Below are the code and all the weights of a small trained network. Each question names an input and a target symbol and asks about switching units off, where a switched-off unit gives its printed mean instead of its output.

import numpy as np


def w(rows, s, z=0):
    codes = np.array(rows[::2]) - 128.0
    scale = np.full(codes.shape[1], s)
    scale[-1] = z or s
    return codes * scale


def norm(h):
    return h / np.sqrt((h * h).mean(-1, keepdims=True) + 1e-5)


def f(y):
    return y / 2 * (1 + np.tanh(0.7978845608 * (y + 0.044715 * y**3)))


def softmax(a):
    e = np.exp(a - a.max(-1, keepdims=True))
    return e / e.sum(-1, keepdims=True)


def log_softmax(a):
    a = a - a.max(-1, keepdims=True)
    return a - np.log(np.exp(a).sum(-1, keepdims=True))


def net(x, mask):
    ids = ['αβγδεζηλπσφ'.index(c) for c in x.split()]
    T = len(ids)
    res = E[ids] + P[:T]
    u = 0
    for l in range(2):
        r = norm(res)
        for j in range(2):
            rows = slice(2 * j, 2 * j + 2)
            q, k, v = (r @ M[l][rows].T for M in (Q, K, V))
            z = softmax(np.where(np.tri(T) > 0, q @ k.T / 2**0.5, -1e9)) @ v
            o = O[l][rows]
            res = res + np.where(mask[u + j], z, o[:, -1]) @ o[:, :-1]
        u += 2
        y = f(norm(res) @ A[l][:, :-1].T + A[l][:, -1])
        res = res + np.where(mask[u : u + 4], y, B[l][:, -1]) @ B[l][:, :-1]
        u += 4
    return log_softmax(norm(res)[-1] @ U[:, :-1].T + U[:, -1])


Q, K, V, O, A, B = {}, {}, {}, {}, {}, {}
E = w([
[93,174,85,172,162,198,234,157],'α',
[121,52,213,84,132,186,114,146],'β',
[132,196,40,165,187,70,185,94],'γ',
[48,192,153,201,101,94,106,237],'δ',
[147,115,94,130,251,233,125,187],'ε',
[74,122,43,37,125,202,106,188],'ζ',
[80,134,168,100,161,115,69,105],'η',
[196,26,101,74,180,29,157,153],'λ',
[155,187,175,173,88,207,122,154],'π',
[113,143,167,115,118,123,211,84],'σ',
[97,175,134,19,91,96,181,146],'φ',
],0.014)
P = w([
[173,138,70,99,253,140,218,83],'0',
[176,106,67,89,153,140,235,148],'1',
[139,177,138,99,184,187,191,181],'2',
[101,229,175,118,194,214,168,179],'3',
[57,249,192,158,188,232,150,157],'4',
[35,250,200,194,188,243,117,145],'5',
],0.0048)
Q[0] = w([
[109,95,86,172,61,118,108,87],'L0H0',
[140,76,240,110,99,94,136,149],'L0H0',
[127,123,209,79,84,145,171,126],'L0H1',
[254,54,167,101,70,87,112,114],'L0H1',
],0.0089)
K[0] = w([
[166,168,8,135,200,131,222,68],'L0H0',
[153,113,123,26,70,173,90,89],'L0H0',
[118,134,194,52,15,187,183,114],'L0H1',
[223,74,80,86,104,156,119,2],'L0H1',
],0.0072)
V[0] = w([
[57,130,199,158,135,106,143,211],'L0H0',
[102,185,92,94,162,107,164,126],'L0H0',
[2,142,112,137,97,163,112,194],'L0H1',
[89,167,160,167,93,130,147,107],'L0H1',
],0.0071)
O[0] = w([
[63,46,209,200,27,54,140,111,252],'L0H0',
[62,121,236,95,143,181,95,198,114],'L0H0',
[170,86,69,12,32,85,119,201,203],'L0H1',
[143,28,76,153,202,109,254,80,98],'L0H1',
],0.0056,0.0045)
A[0] = w([
[76,170,184,115,88,108,153,23,174],'L0N0',
[131,167,90,140,27,78,68,163,19],'L0N1',
[120,255,140,192,207,59,142,112,64],'L0N2',
[27,177,139,197,130,153,56,250,252],'L0N3',
],0.0069,0.0032)
B[0] = w([
[254,131,196,167,175,78,132,87,162],'L0N0',
[217,80,235,210,143,77,131,225,132],'L0N1',
[22,139,140,211,124,234,106,141,151],'L0N2',
[221,119,128,109,141,139,56,48,254],'L0N3',
],0.007,0.0059)
Q[1] = w([
[8,5,254,109,186,81,152,132],'L1H0',
[92,20,178,159,36,188,149,87],'L1H0',
[131,91,247,119,94,186,159,202],'L1H1',
[253,28,221,67,133,68,187,169],'L1H1',
],0.0076)
K[1] = w([
[135,86,188,231,86,21,89,215],'L1H0',
[153,86,90,254,67,108,71,61],'L1H0',
[213,162,142,200,10,53,78,101],'L1H1',
[166,71,184,183,53,28,131,202],'L1H1',
],0.0073)
V[1] = w([
[150,64,52,60,156,72,183,46],'L1H0',
[208,176,122,227,149,35,147,240],'L1H0',
[129,212,133,44,150,31,254,5],'L1H1',
[181,208,119,165,74,215,94,43],'L1H1',
],0.0061)
O[1] = w([
[63,126,75,174,254,177,79,166,80],'L1H0',
[152,149,171,196,126,165,70,90,115],'L1H0',
[179,211,141,110,164,112,148,184,3],'L1H1',
[209,141,72,189,86,109,91,124,52],'L1H1',
],0.0093,0.0044)
A[1] = w([
[156,114,118,123,139,215,215,140,3],'L1N0',
[161,83,189,92,130,77,85,138,141],'L1N1',
[37,2,143,120,80,61,186,140,10],'L1N2',
[54,105,105,99,194,122,181,223,162],'L1N3',
],0.0087,0.0031)
B[1] = w([
[87,54,110,131,162,2,110,196,143],'L1N0',
[104,181,73,127,141,109,152,64,227],'L1N1',
[132,119,114,71,141,189,243,85,254],'L1N2',
[146,139,162,174,51,148,85,77,194],'L1N3',
],0.012,0.0082)
U = w([
[95,63,99,98,168,147,232,84,203],'α',
[80,77,240,125,144,143,22,79,127],'β',
[197,43,96,98,243,141,94,152,164],'γ',
[108,230,174,63,113,99,124,201,141],'δ',
[68,66,95,143,134,22,112,174,230],'ε',
[44,146,48,51,72,148,47,154,129],'ζ',
[245,130,96,195,98,134,125,119,99],'η',
[212,112,204,161,255,74,194,161,39],'λ',
[131,187,56,82,200,44,76,39,50],'π',
[110,97,137,122,122,90,113,124,2],'σ',
[68,200,35,191,166,173,154,136,142],'φ',
],0.0072,0.003)

Each question gives the input, a string of symbols that net reads in full, and the target symbol t.
The units are the heads (2 rows each of Q, K, V and O) and the neurons (one row each of A and B). Each row of codes is followed by its name. A weight is (code - 128) times the scale printed after its matrix; where a second scale follows, it is the last column's (O, A, B and U).
mask holds one flag per unit, layer by layer, with each layer's heads first. A switched-off unit (its flag False) gives its mean, the last column of its rows in O or B, instead of its output. The means were averaged over made-up inputs and are rounded, as every weight is.
A unit's drop is (log p(t) with every unit on - log p(t) with that unit switched off) / (log p(t) with every unit on - log p(t) with every unit switched off).
The circuit of an input: a set's keep is (log p(t) with only the set's units on - log p(t) with every unit switched off) / (log p(t) with every unit on - log p(t) with every unit switched off). Starting from all 12 units, units are removed one at a time, each time the one whose removal leaves the highest keep (on an exact tie, the one counted first), for as long as the keep stays at least 0.8.
units of the circuit, in order: the units of the circuit, biggest drop first
unit that matters most: the unit with the biggest drop
top k neurons in layer l: the k neurons of layer l with the biggest drops, biggest first
drop of u: that unit's drop, to one decimal
input β δ β, target β: units of the circuit, in order -> L1H0; L0H1
input η β φ β, target δ: units of the circuit, in order -> L1H1; L0N0; L1N2
input β γ η, target π: units of the circuit, in order -> L1N2; L1N1; L1H1
input σ β π ε β, target η: units of the circuit, in order -> L1H1
input β β λ ε ε, target γ: top 2 neurons in layer 0 -> L0N3; L0N2
input λ β γ, target φ: units of the circuit, in order -> L0N2; L1N2
input λ β σ β, target λ: top 3 neurons in layer 0 -> L0N0; L0N3; L0N1
input π π φ, target δ: top 2 neurons in layer 0 -> L0N3; L0N0
input α β β δ σ π, target α: top 2 neurons in layer 0 -> L0N1; L0N2
input λ β α, target ε: top 2 neurons in layer 1 -> L1N0; L1N2
input β β φ, target δ: top 3 neurons in layer 0 -> L0N3; L0N0; L0N1
input φ π β ε φ λ, target β: top 2 neurons in layer 1 -> L1N3; L1N2
input σ ζ β η λ δ, target α: top 2 neurons in layer 1 -> L1N2; L1N3
input λ β β η β, target π: top 3 neurons in layer 1 -> L1N1; L1N2; L1N3
input λ π ε, target γ: top neuron in layer 0 -> L0N0
input ζ β η φ β, target π: top 2 neurons in layer 0 -> L0N0; L0N2
input ζ β π, target η: top 2 neurons in layer 1 -> L1N2; L1N1
input λ η β φ β, target δ: top 2 neurons in layer 0 -> L0N0; L0N1
input λ η λ, target π: drop of L0H1 -> 1.8
input ε β β β λ, target β: drop of L0N3 -> 0.5
input β σ β λ γ, target φ: drop of L1N2 -> 0.1
input β π η λ η σ, target λ: drop of L0N2 -> 0.0
input α λ σ, target λ: unit that matters most -> L0N0
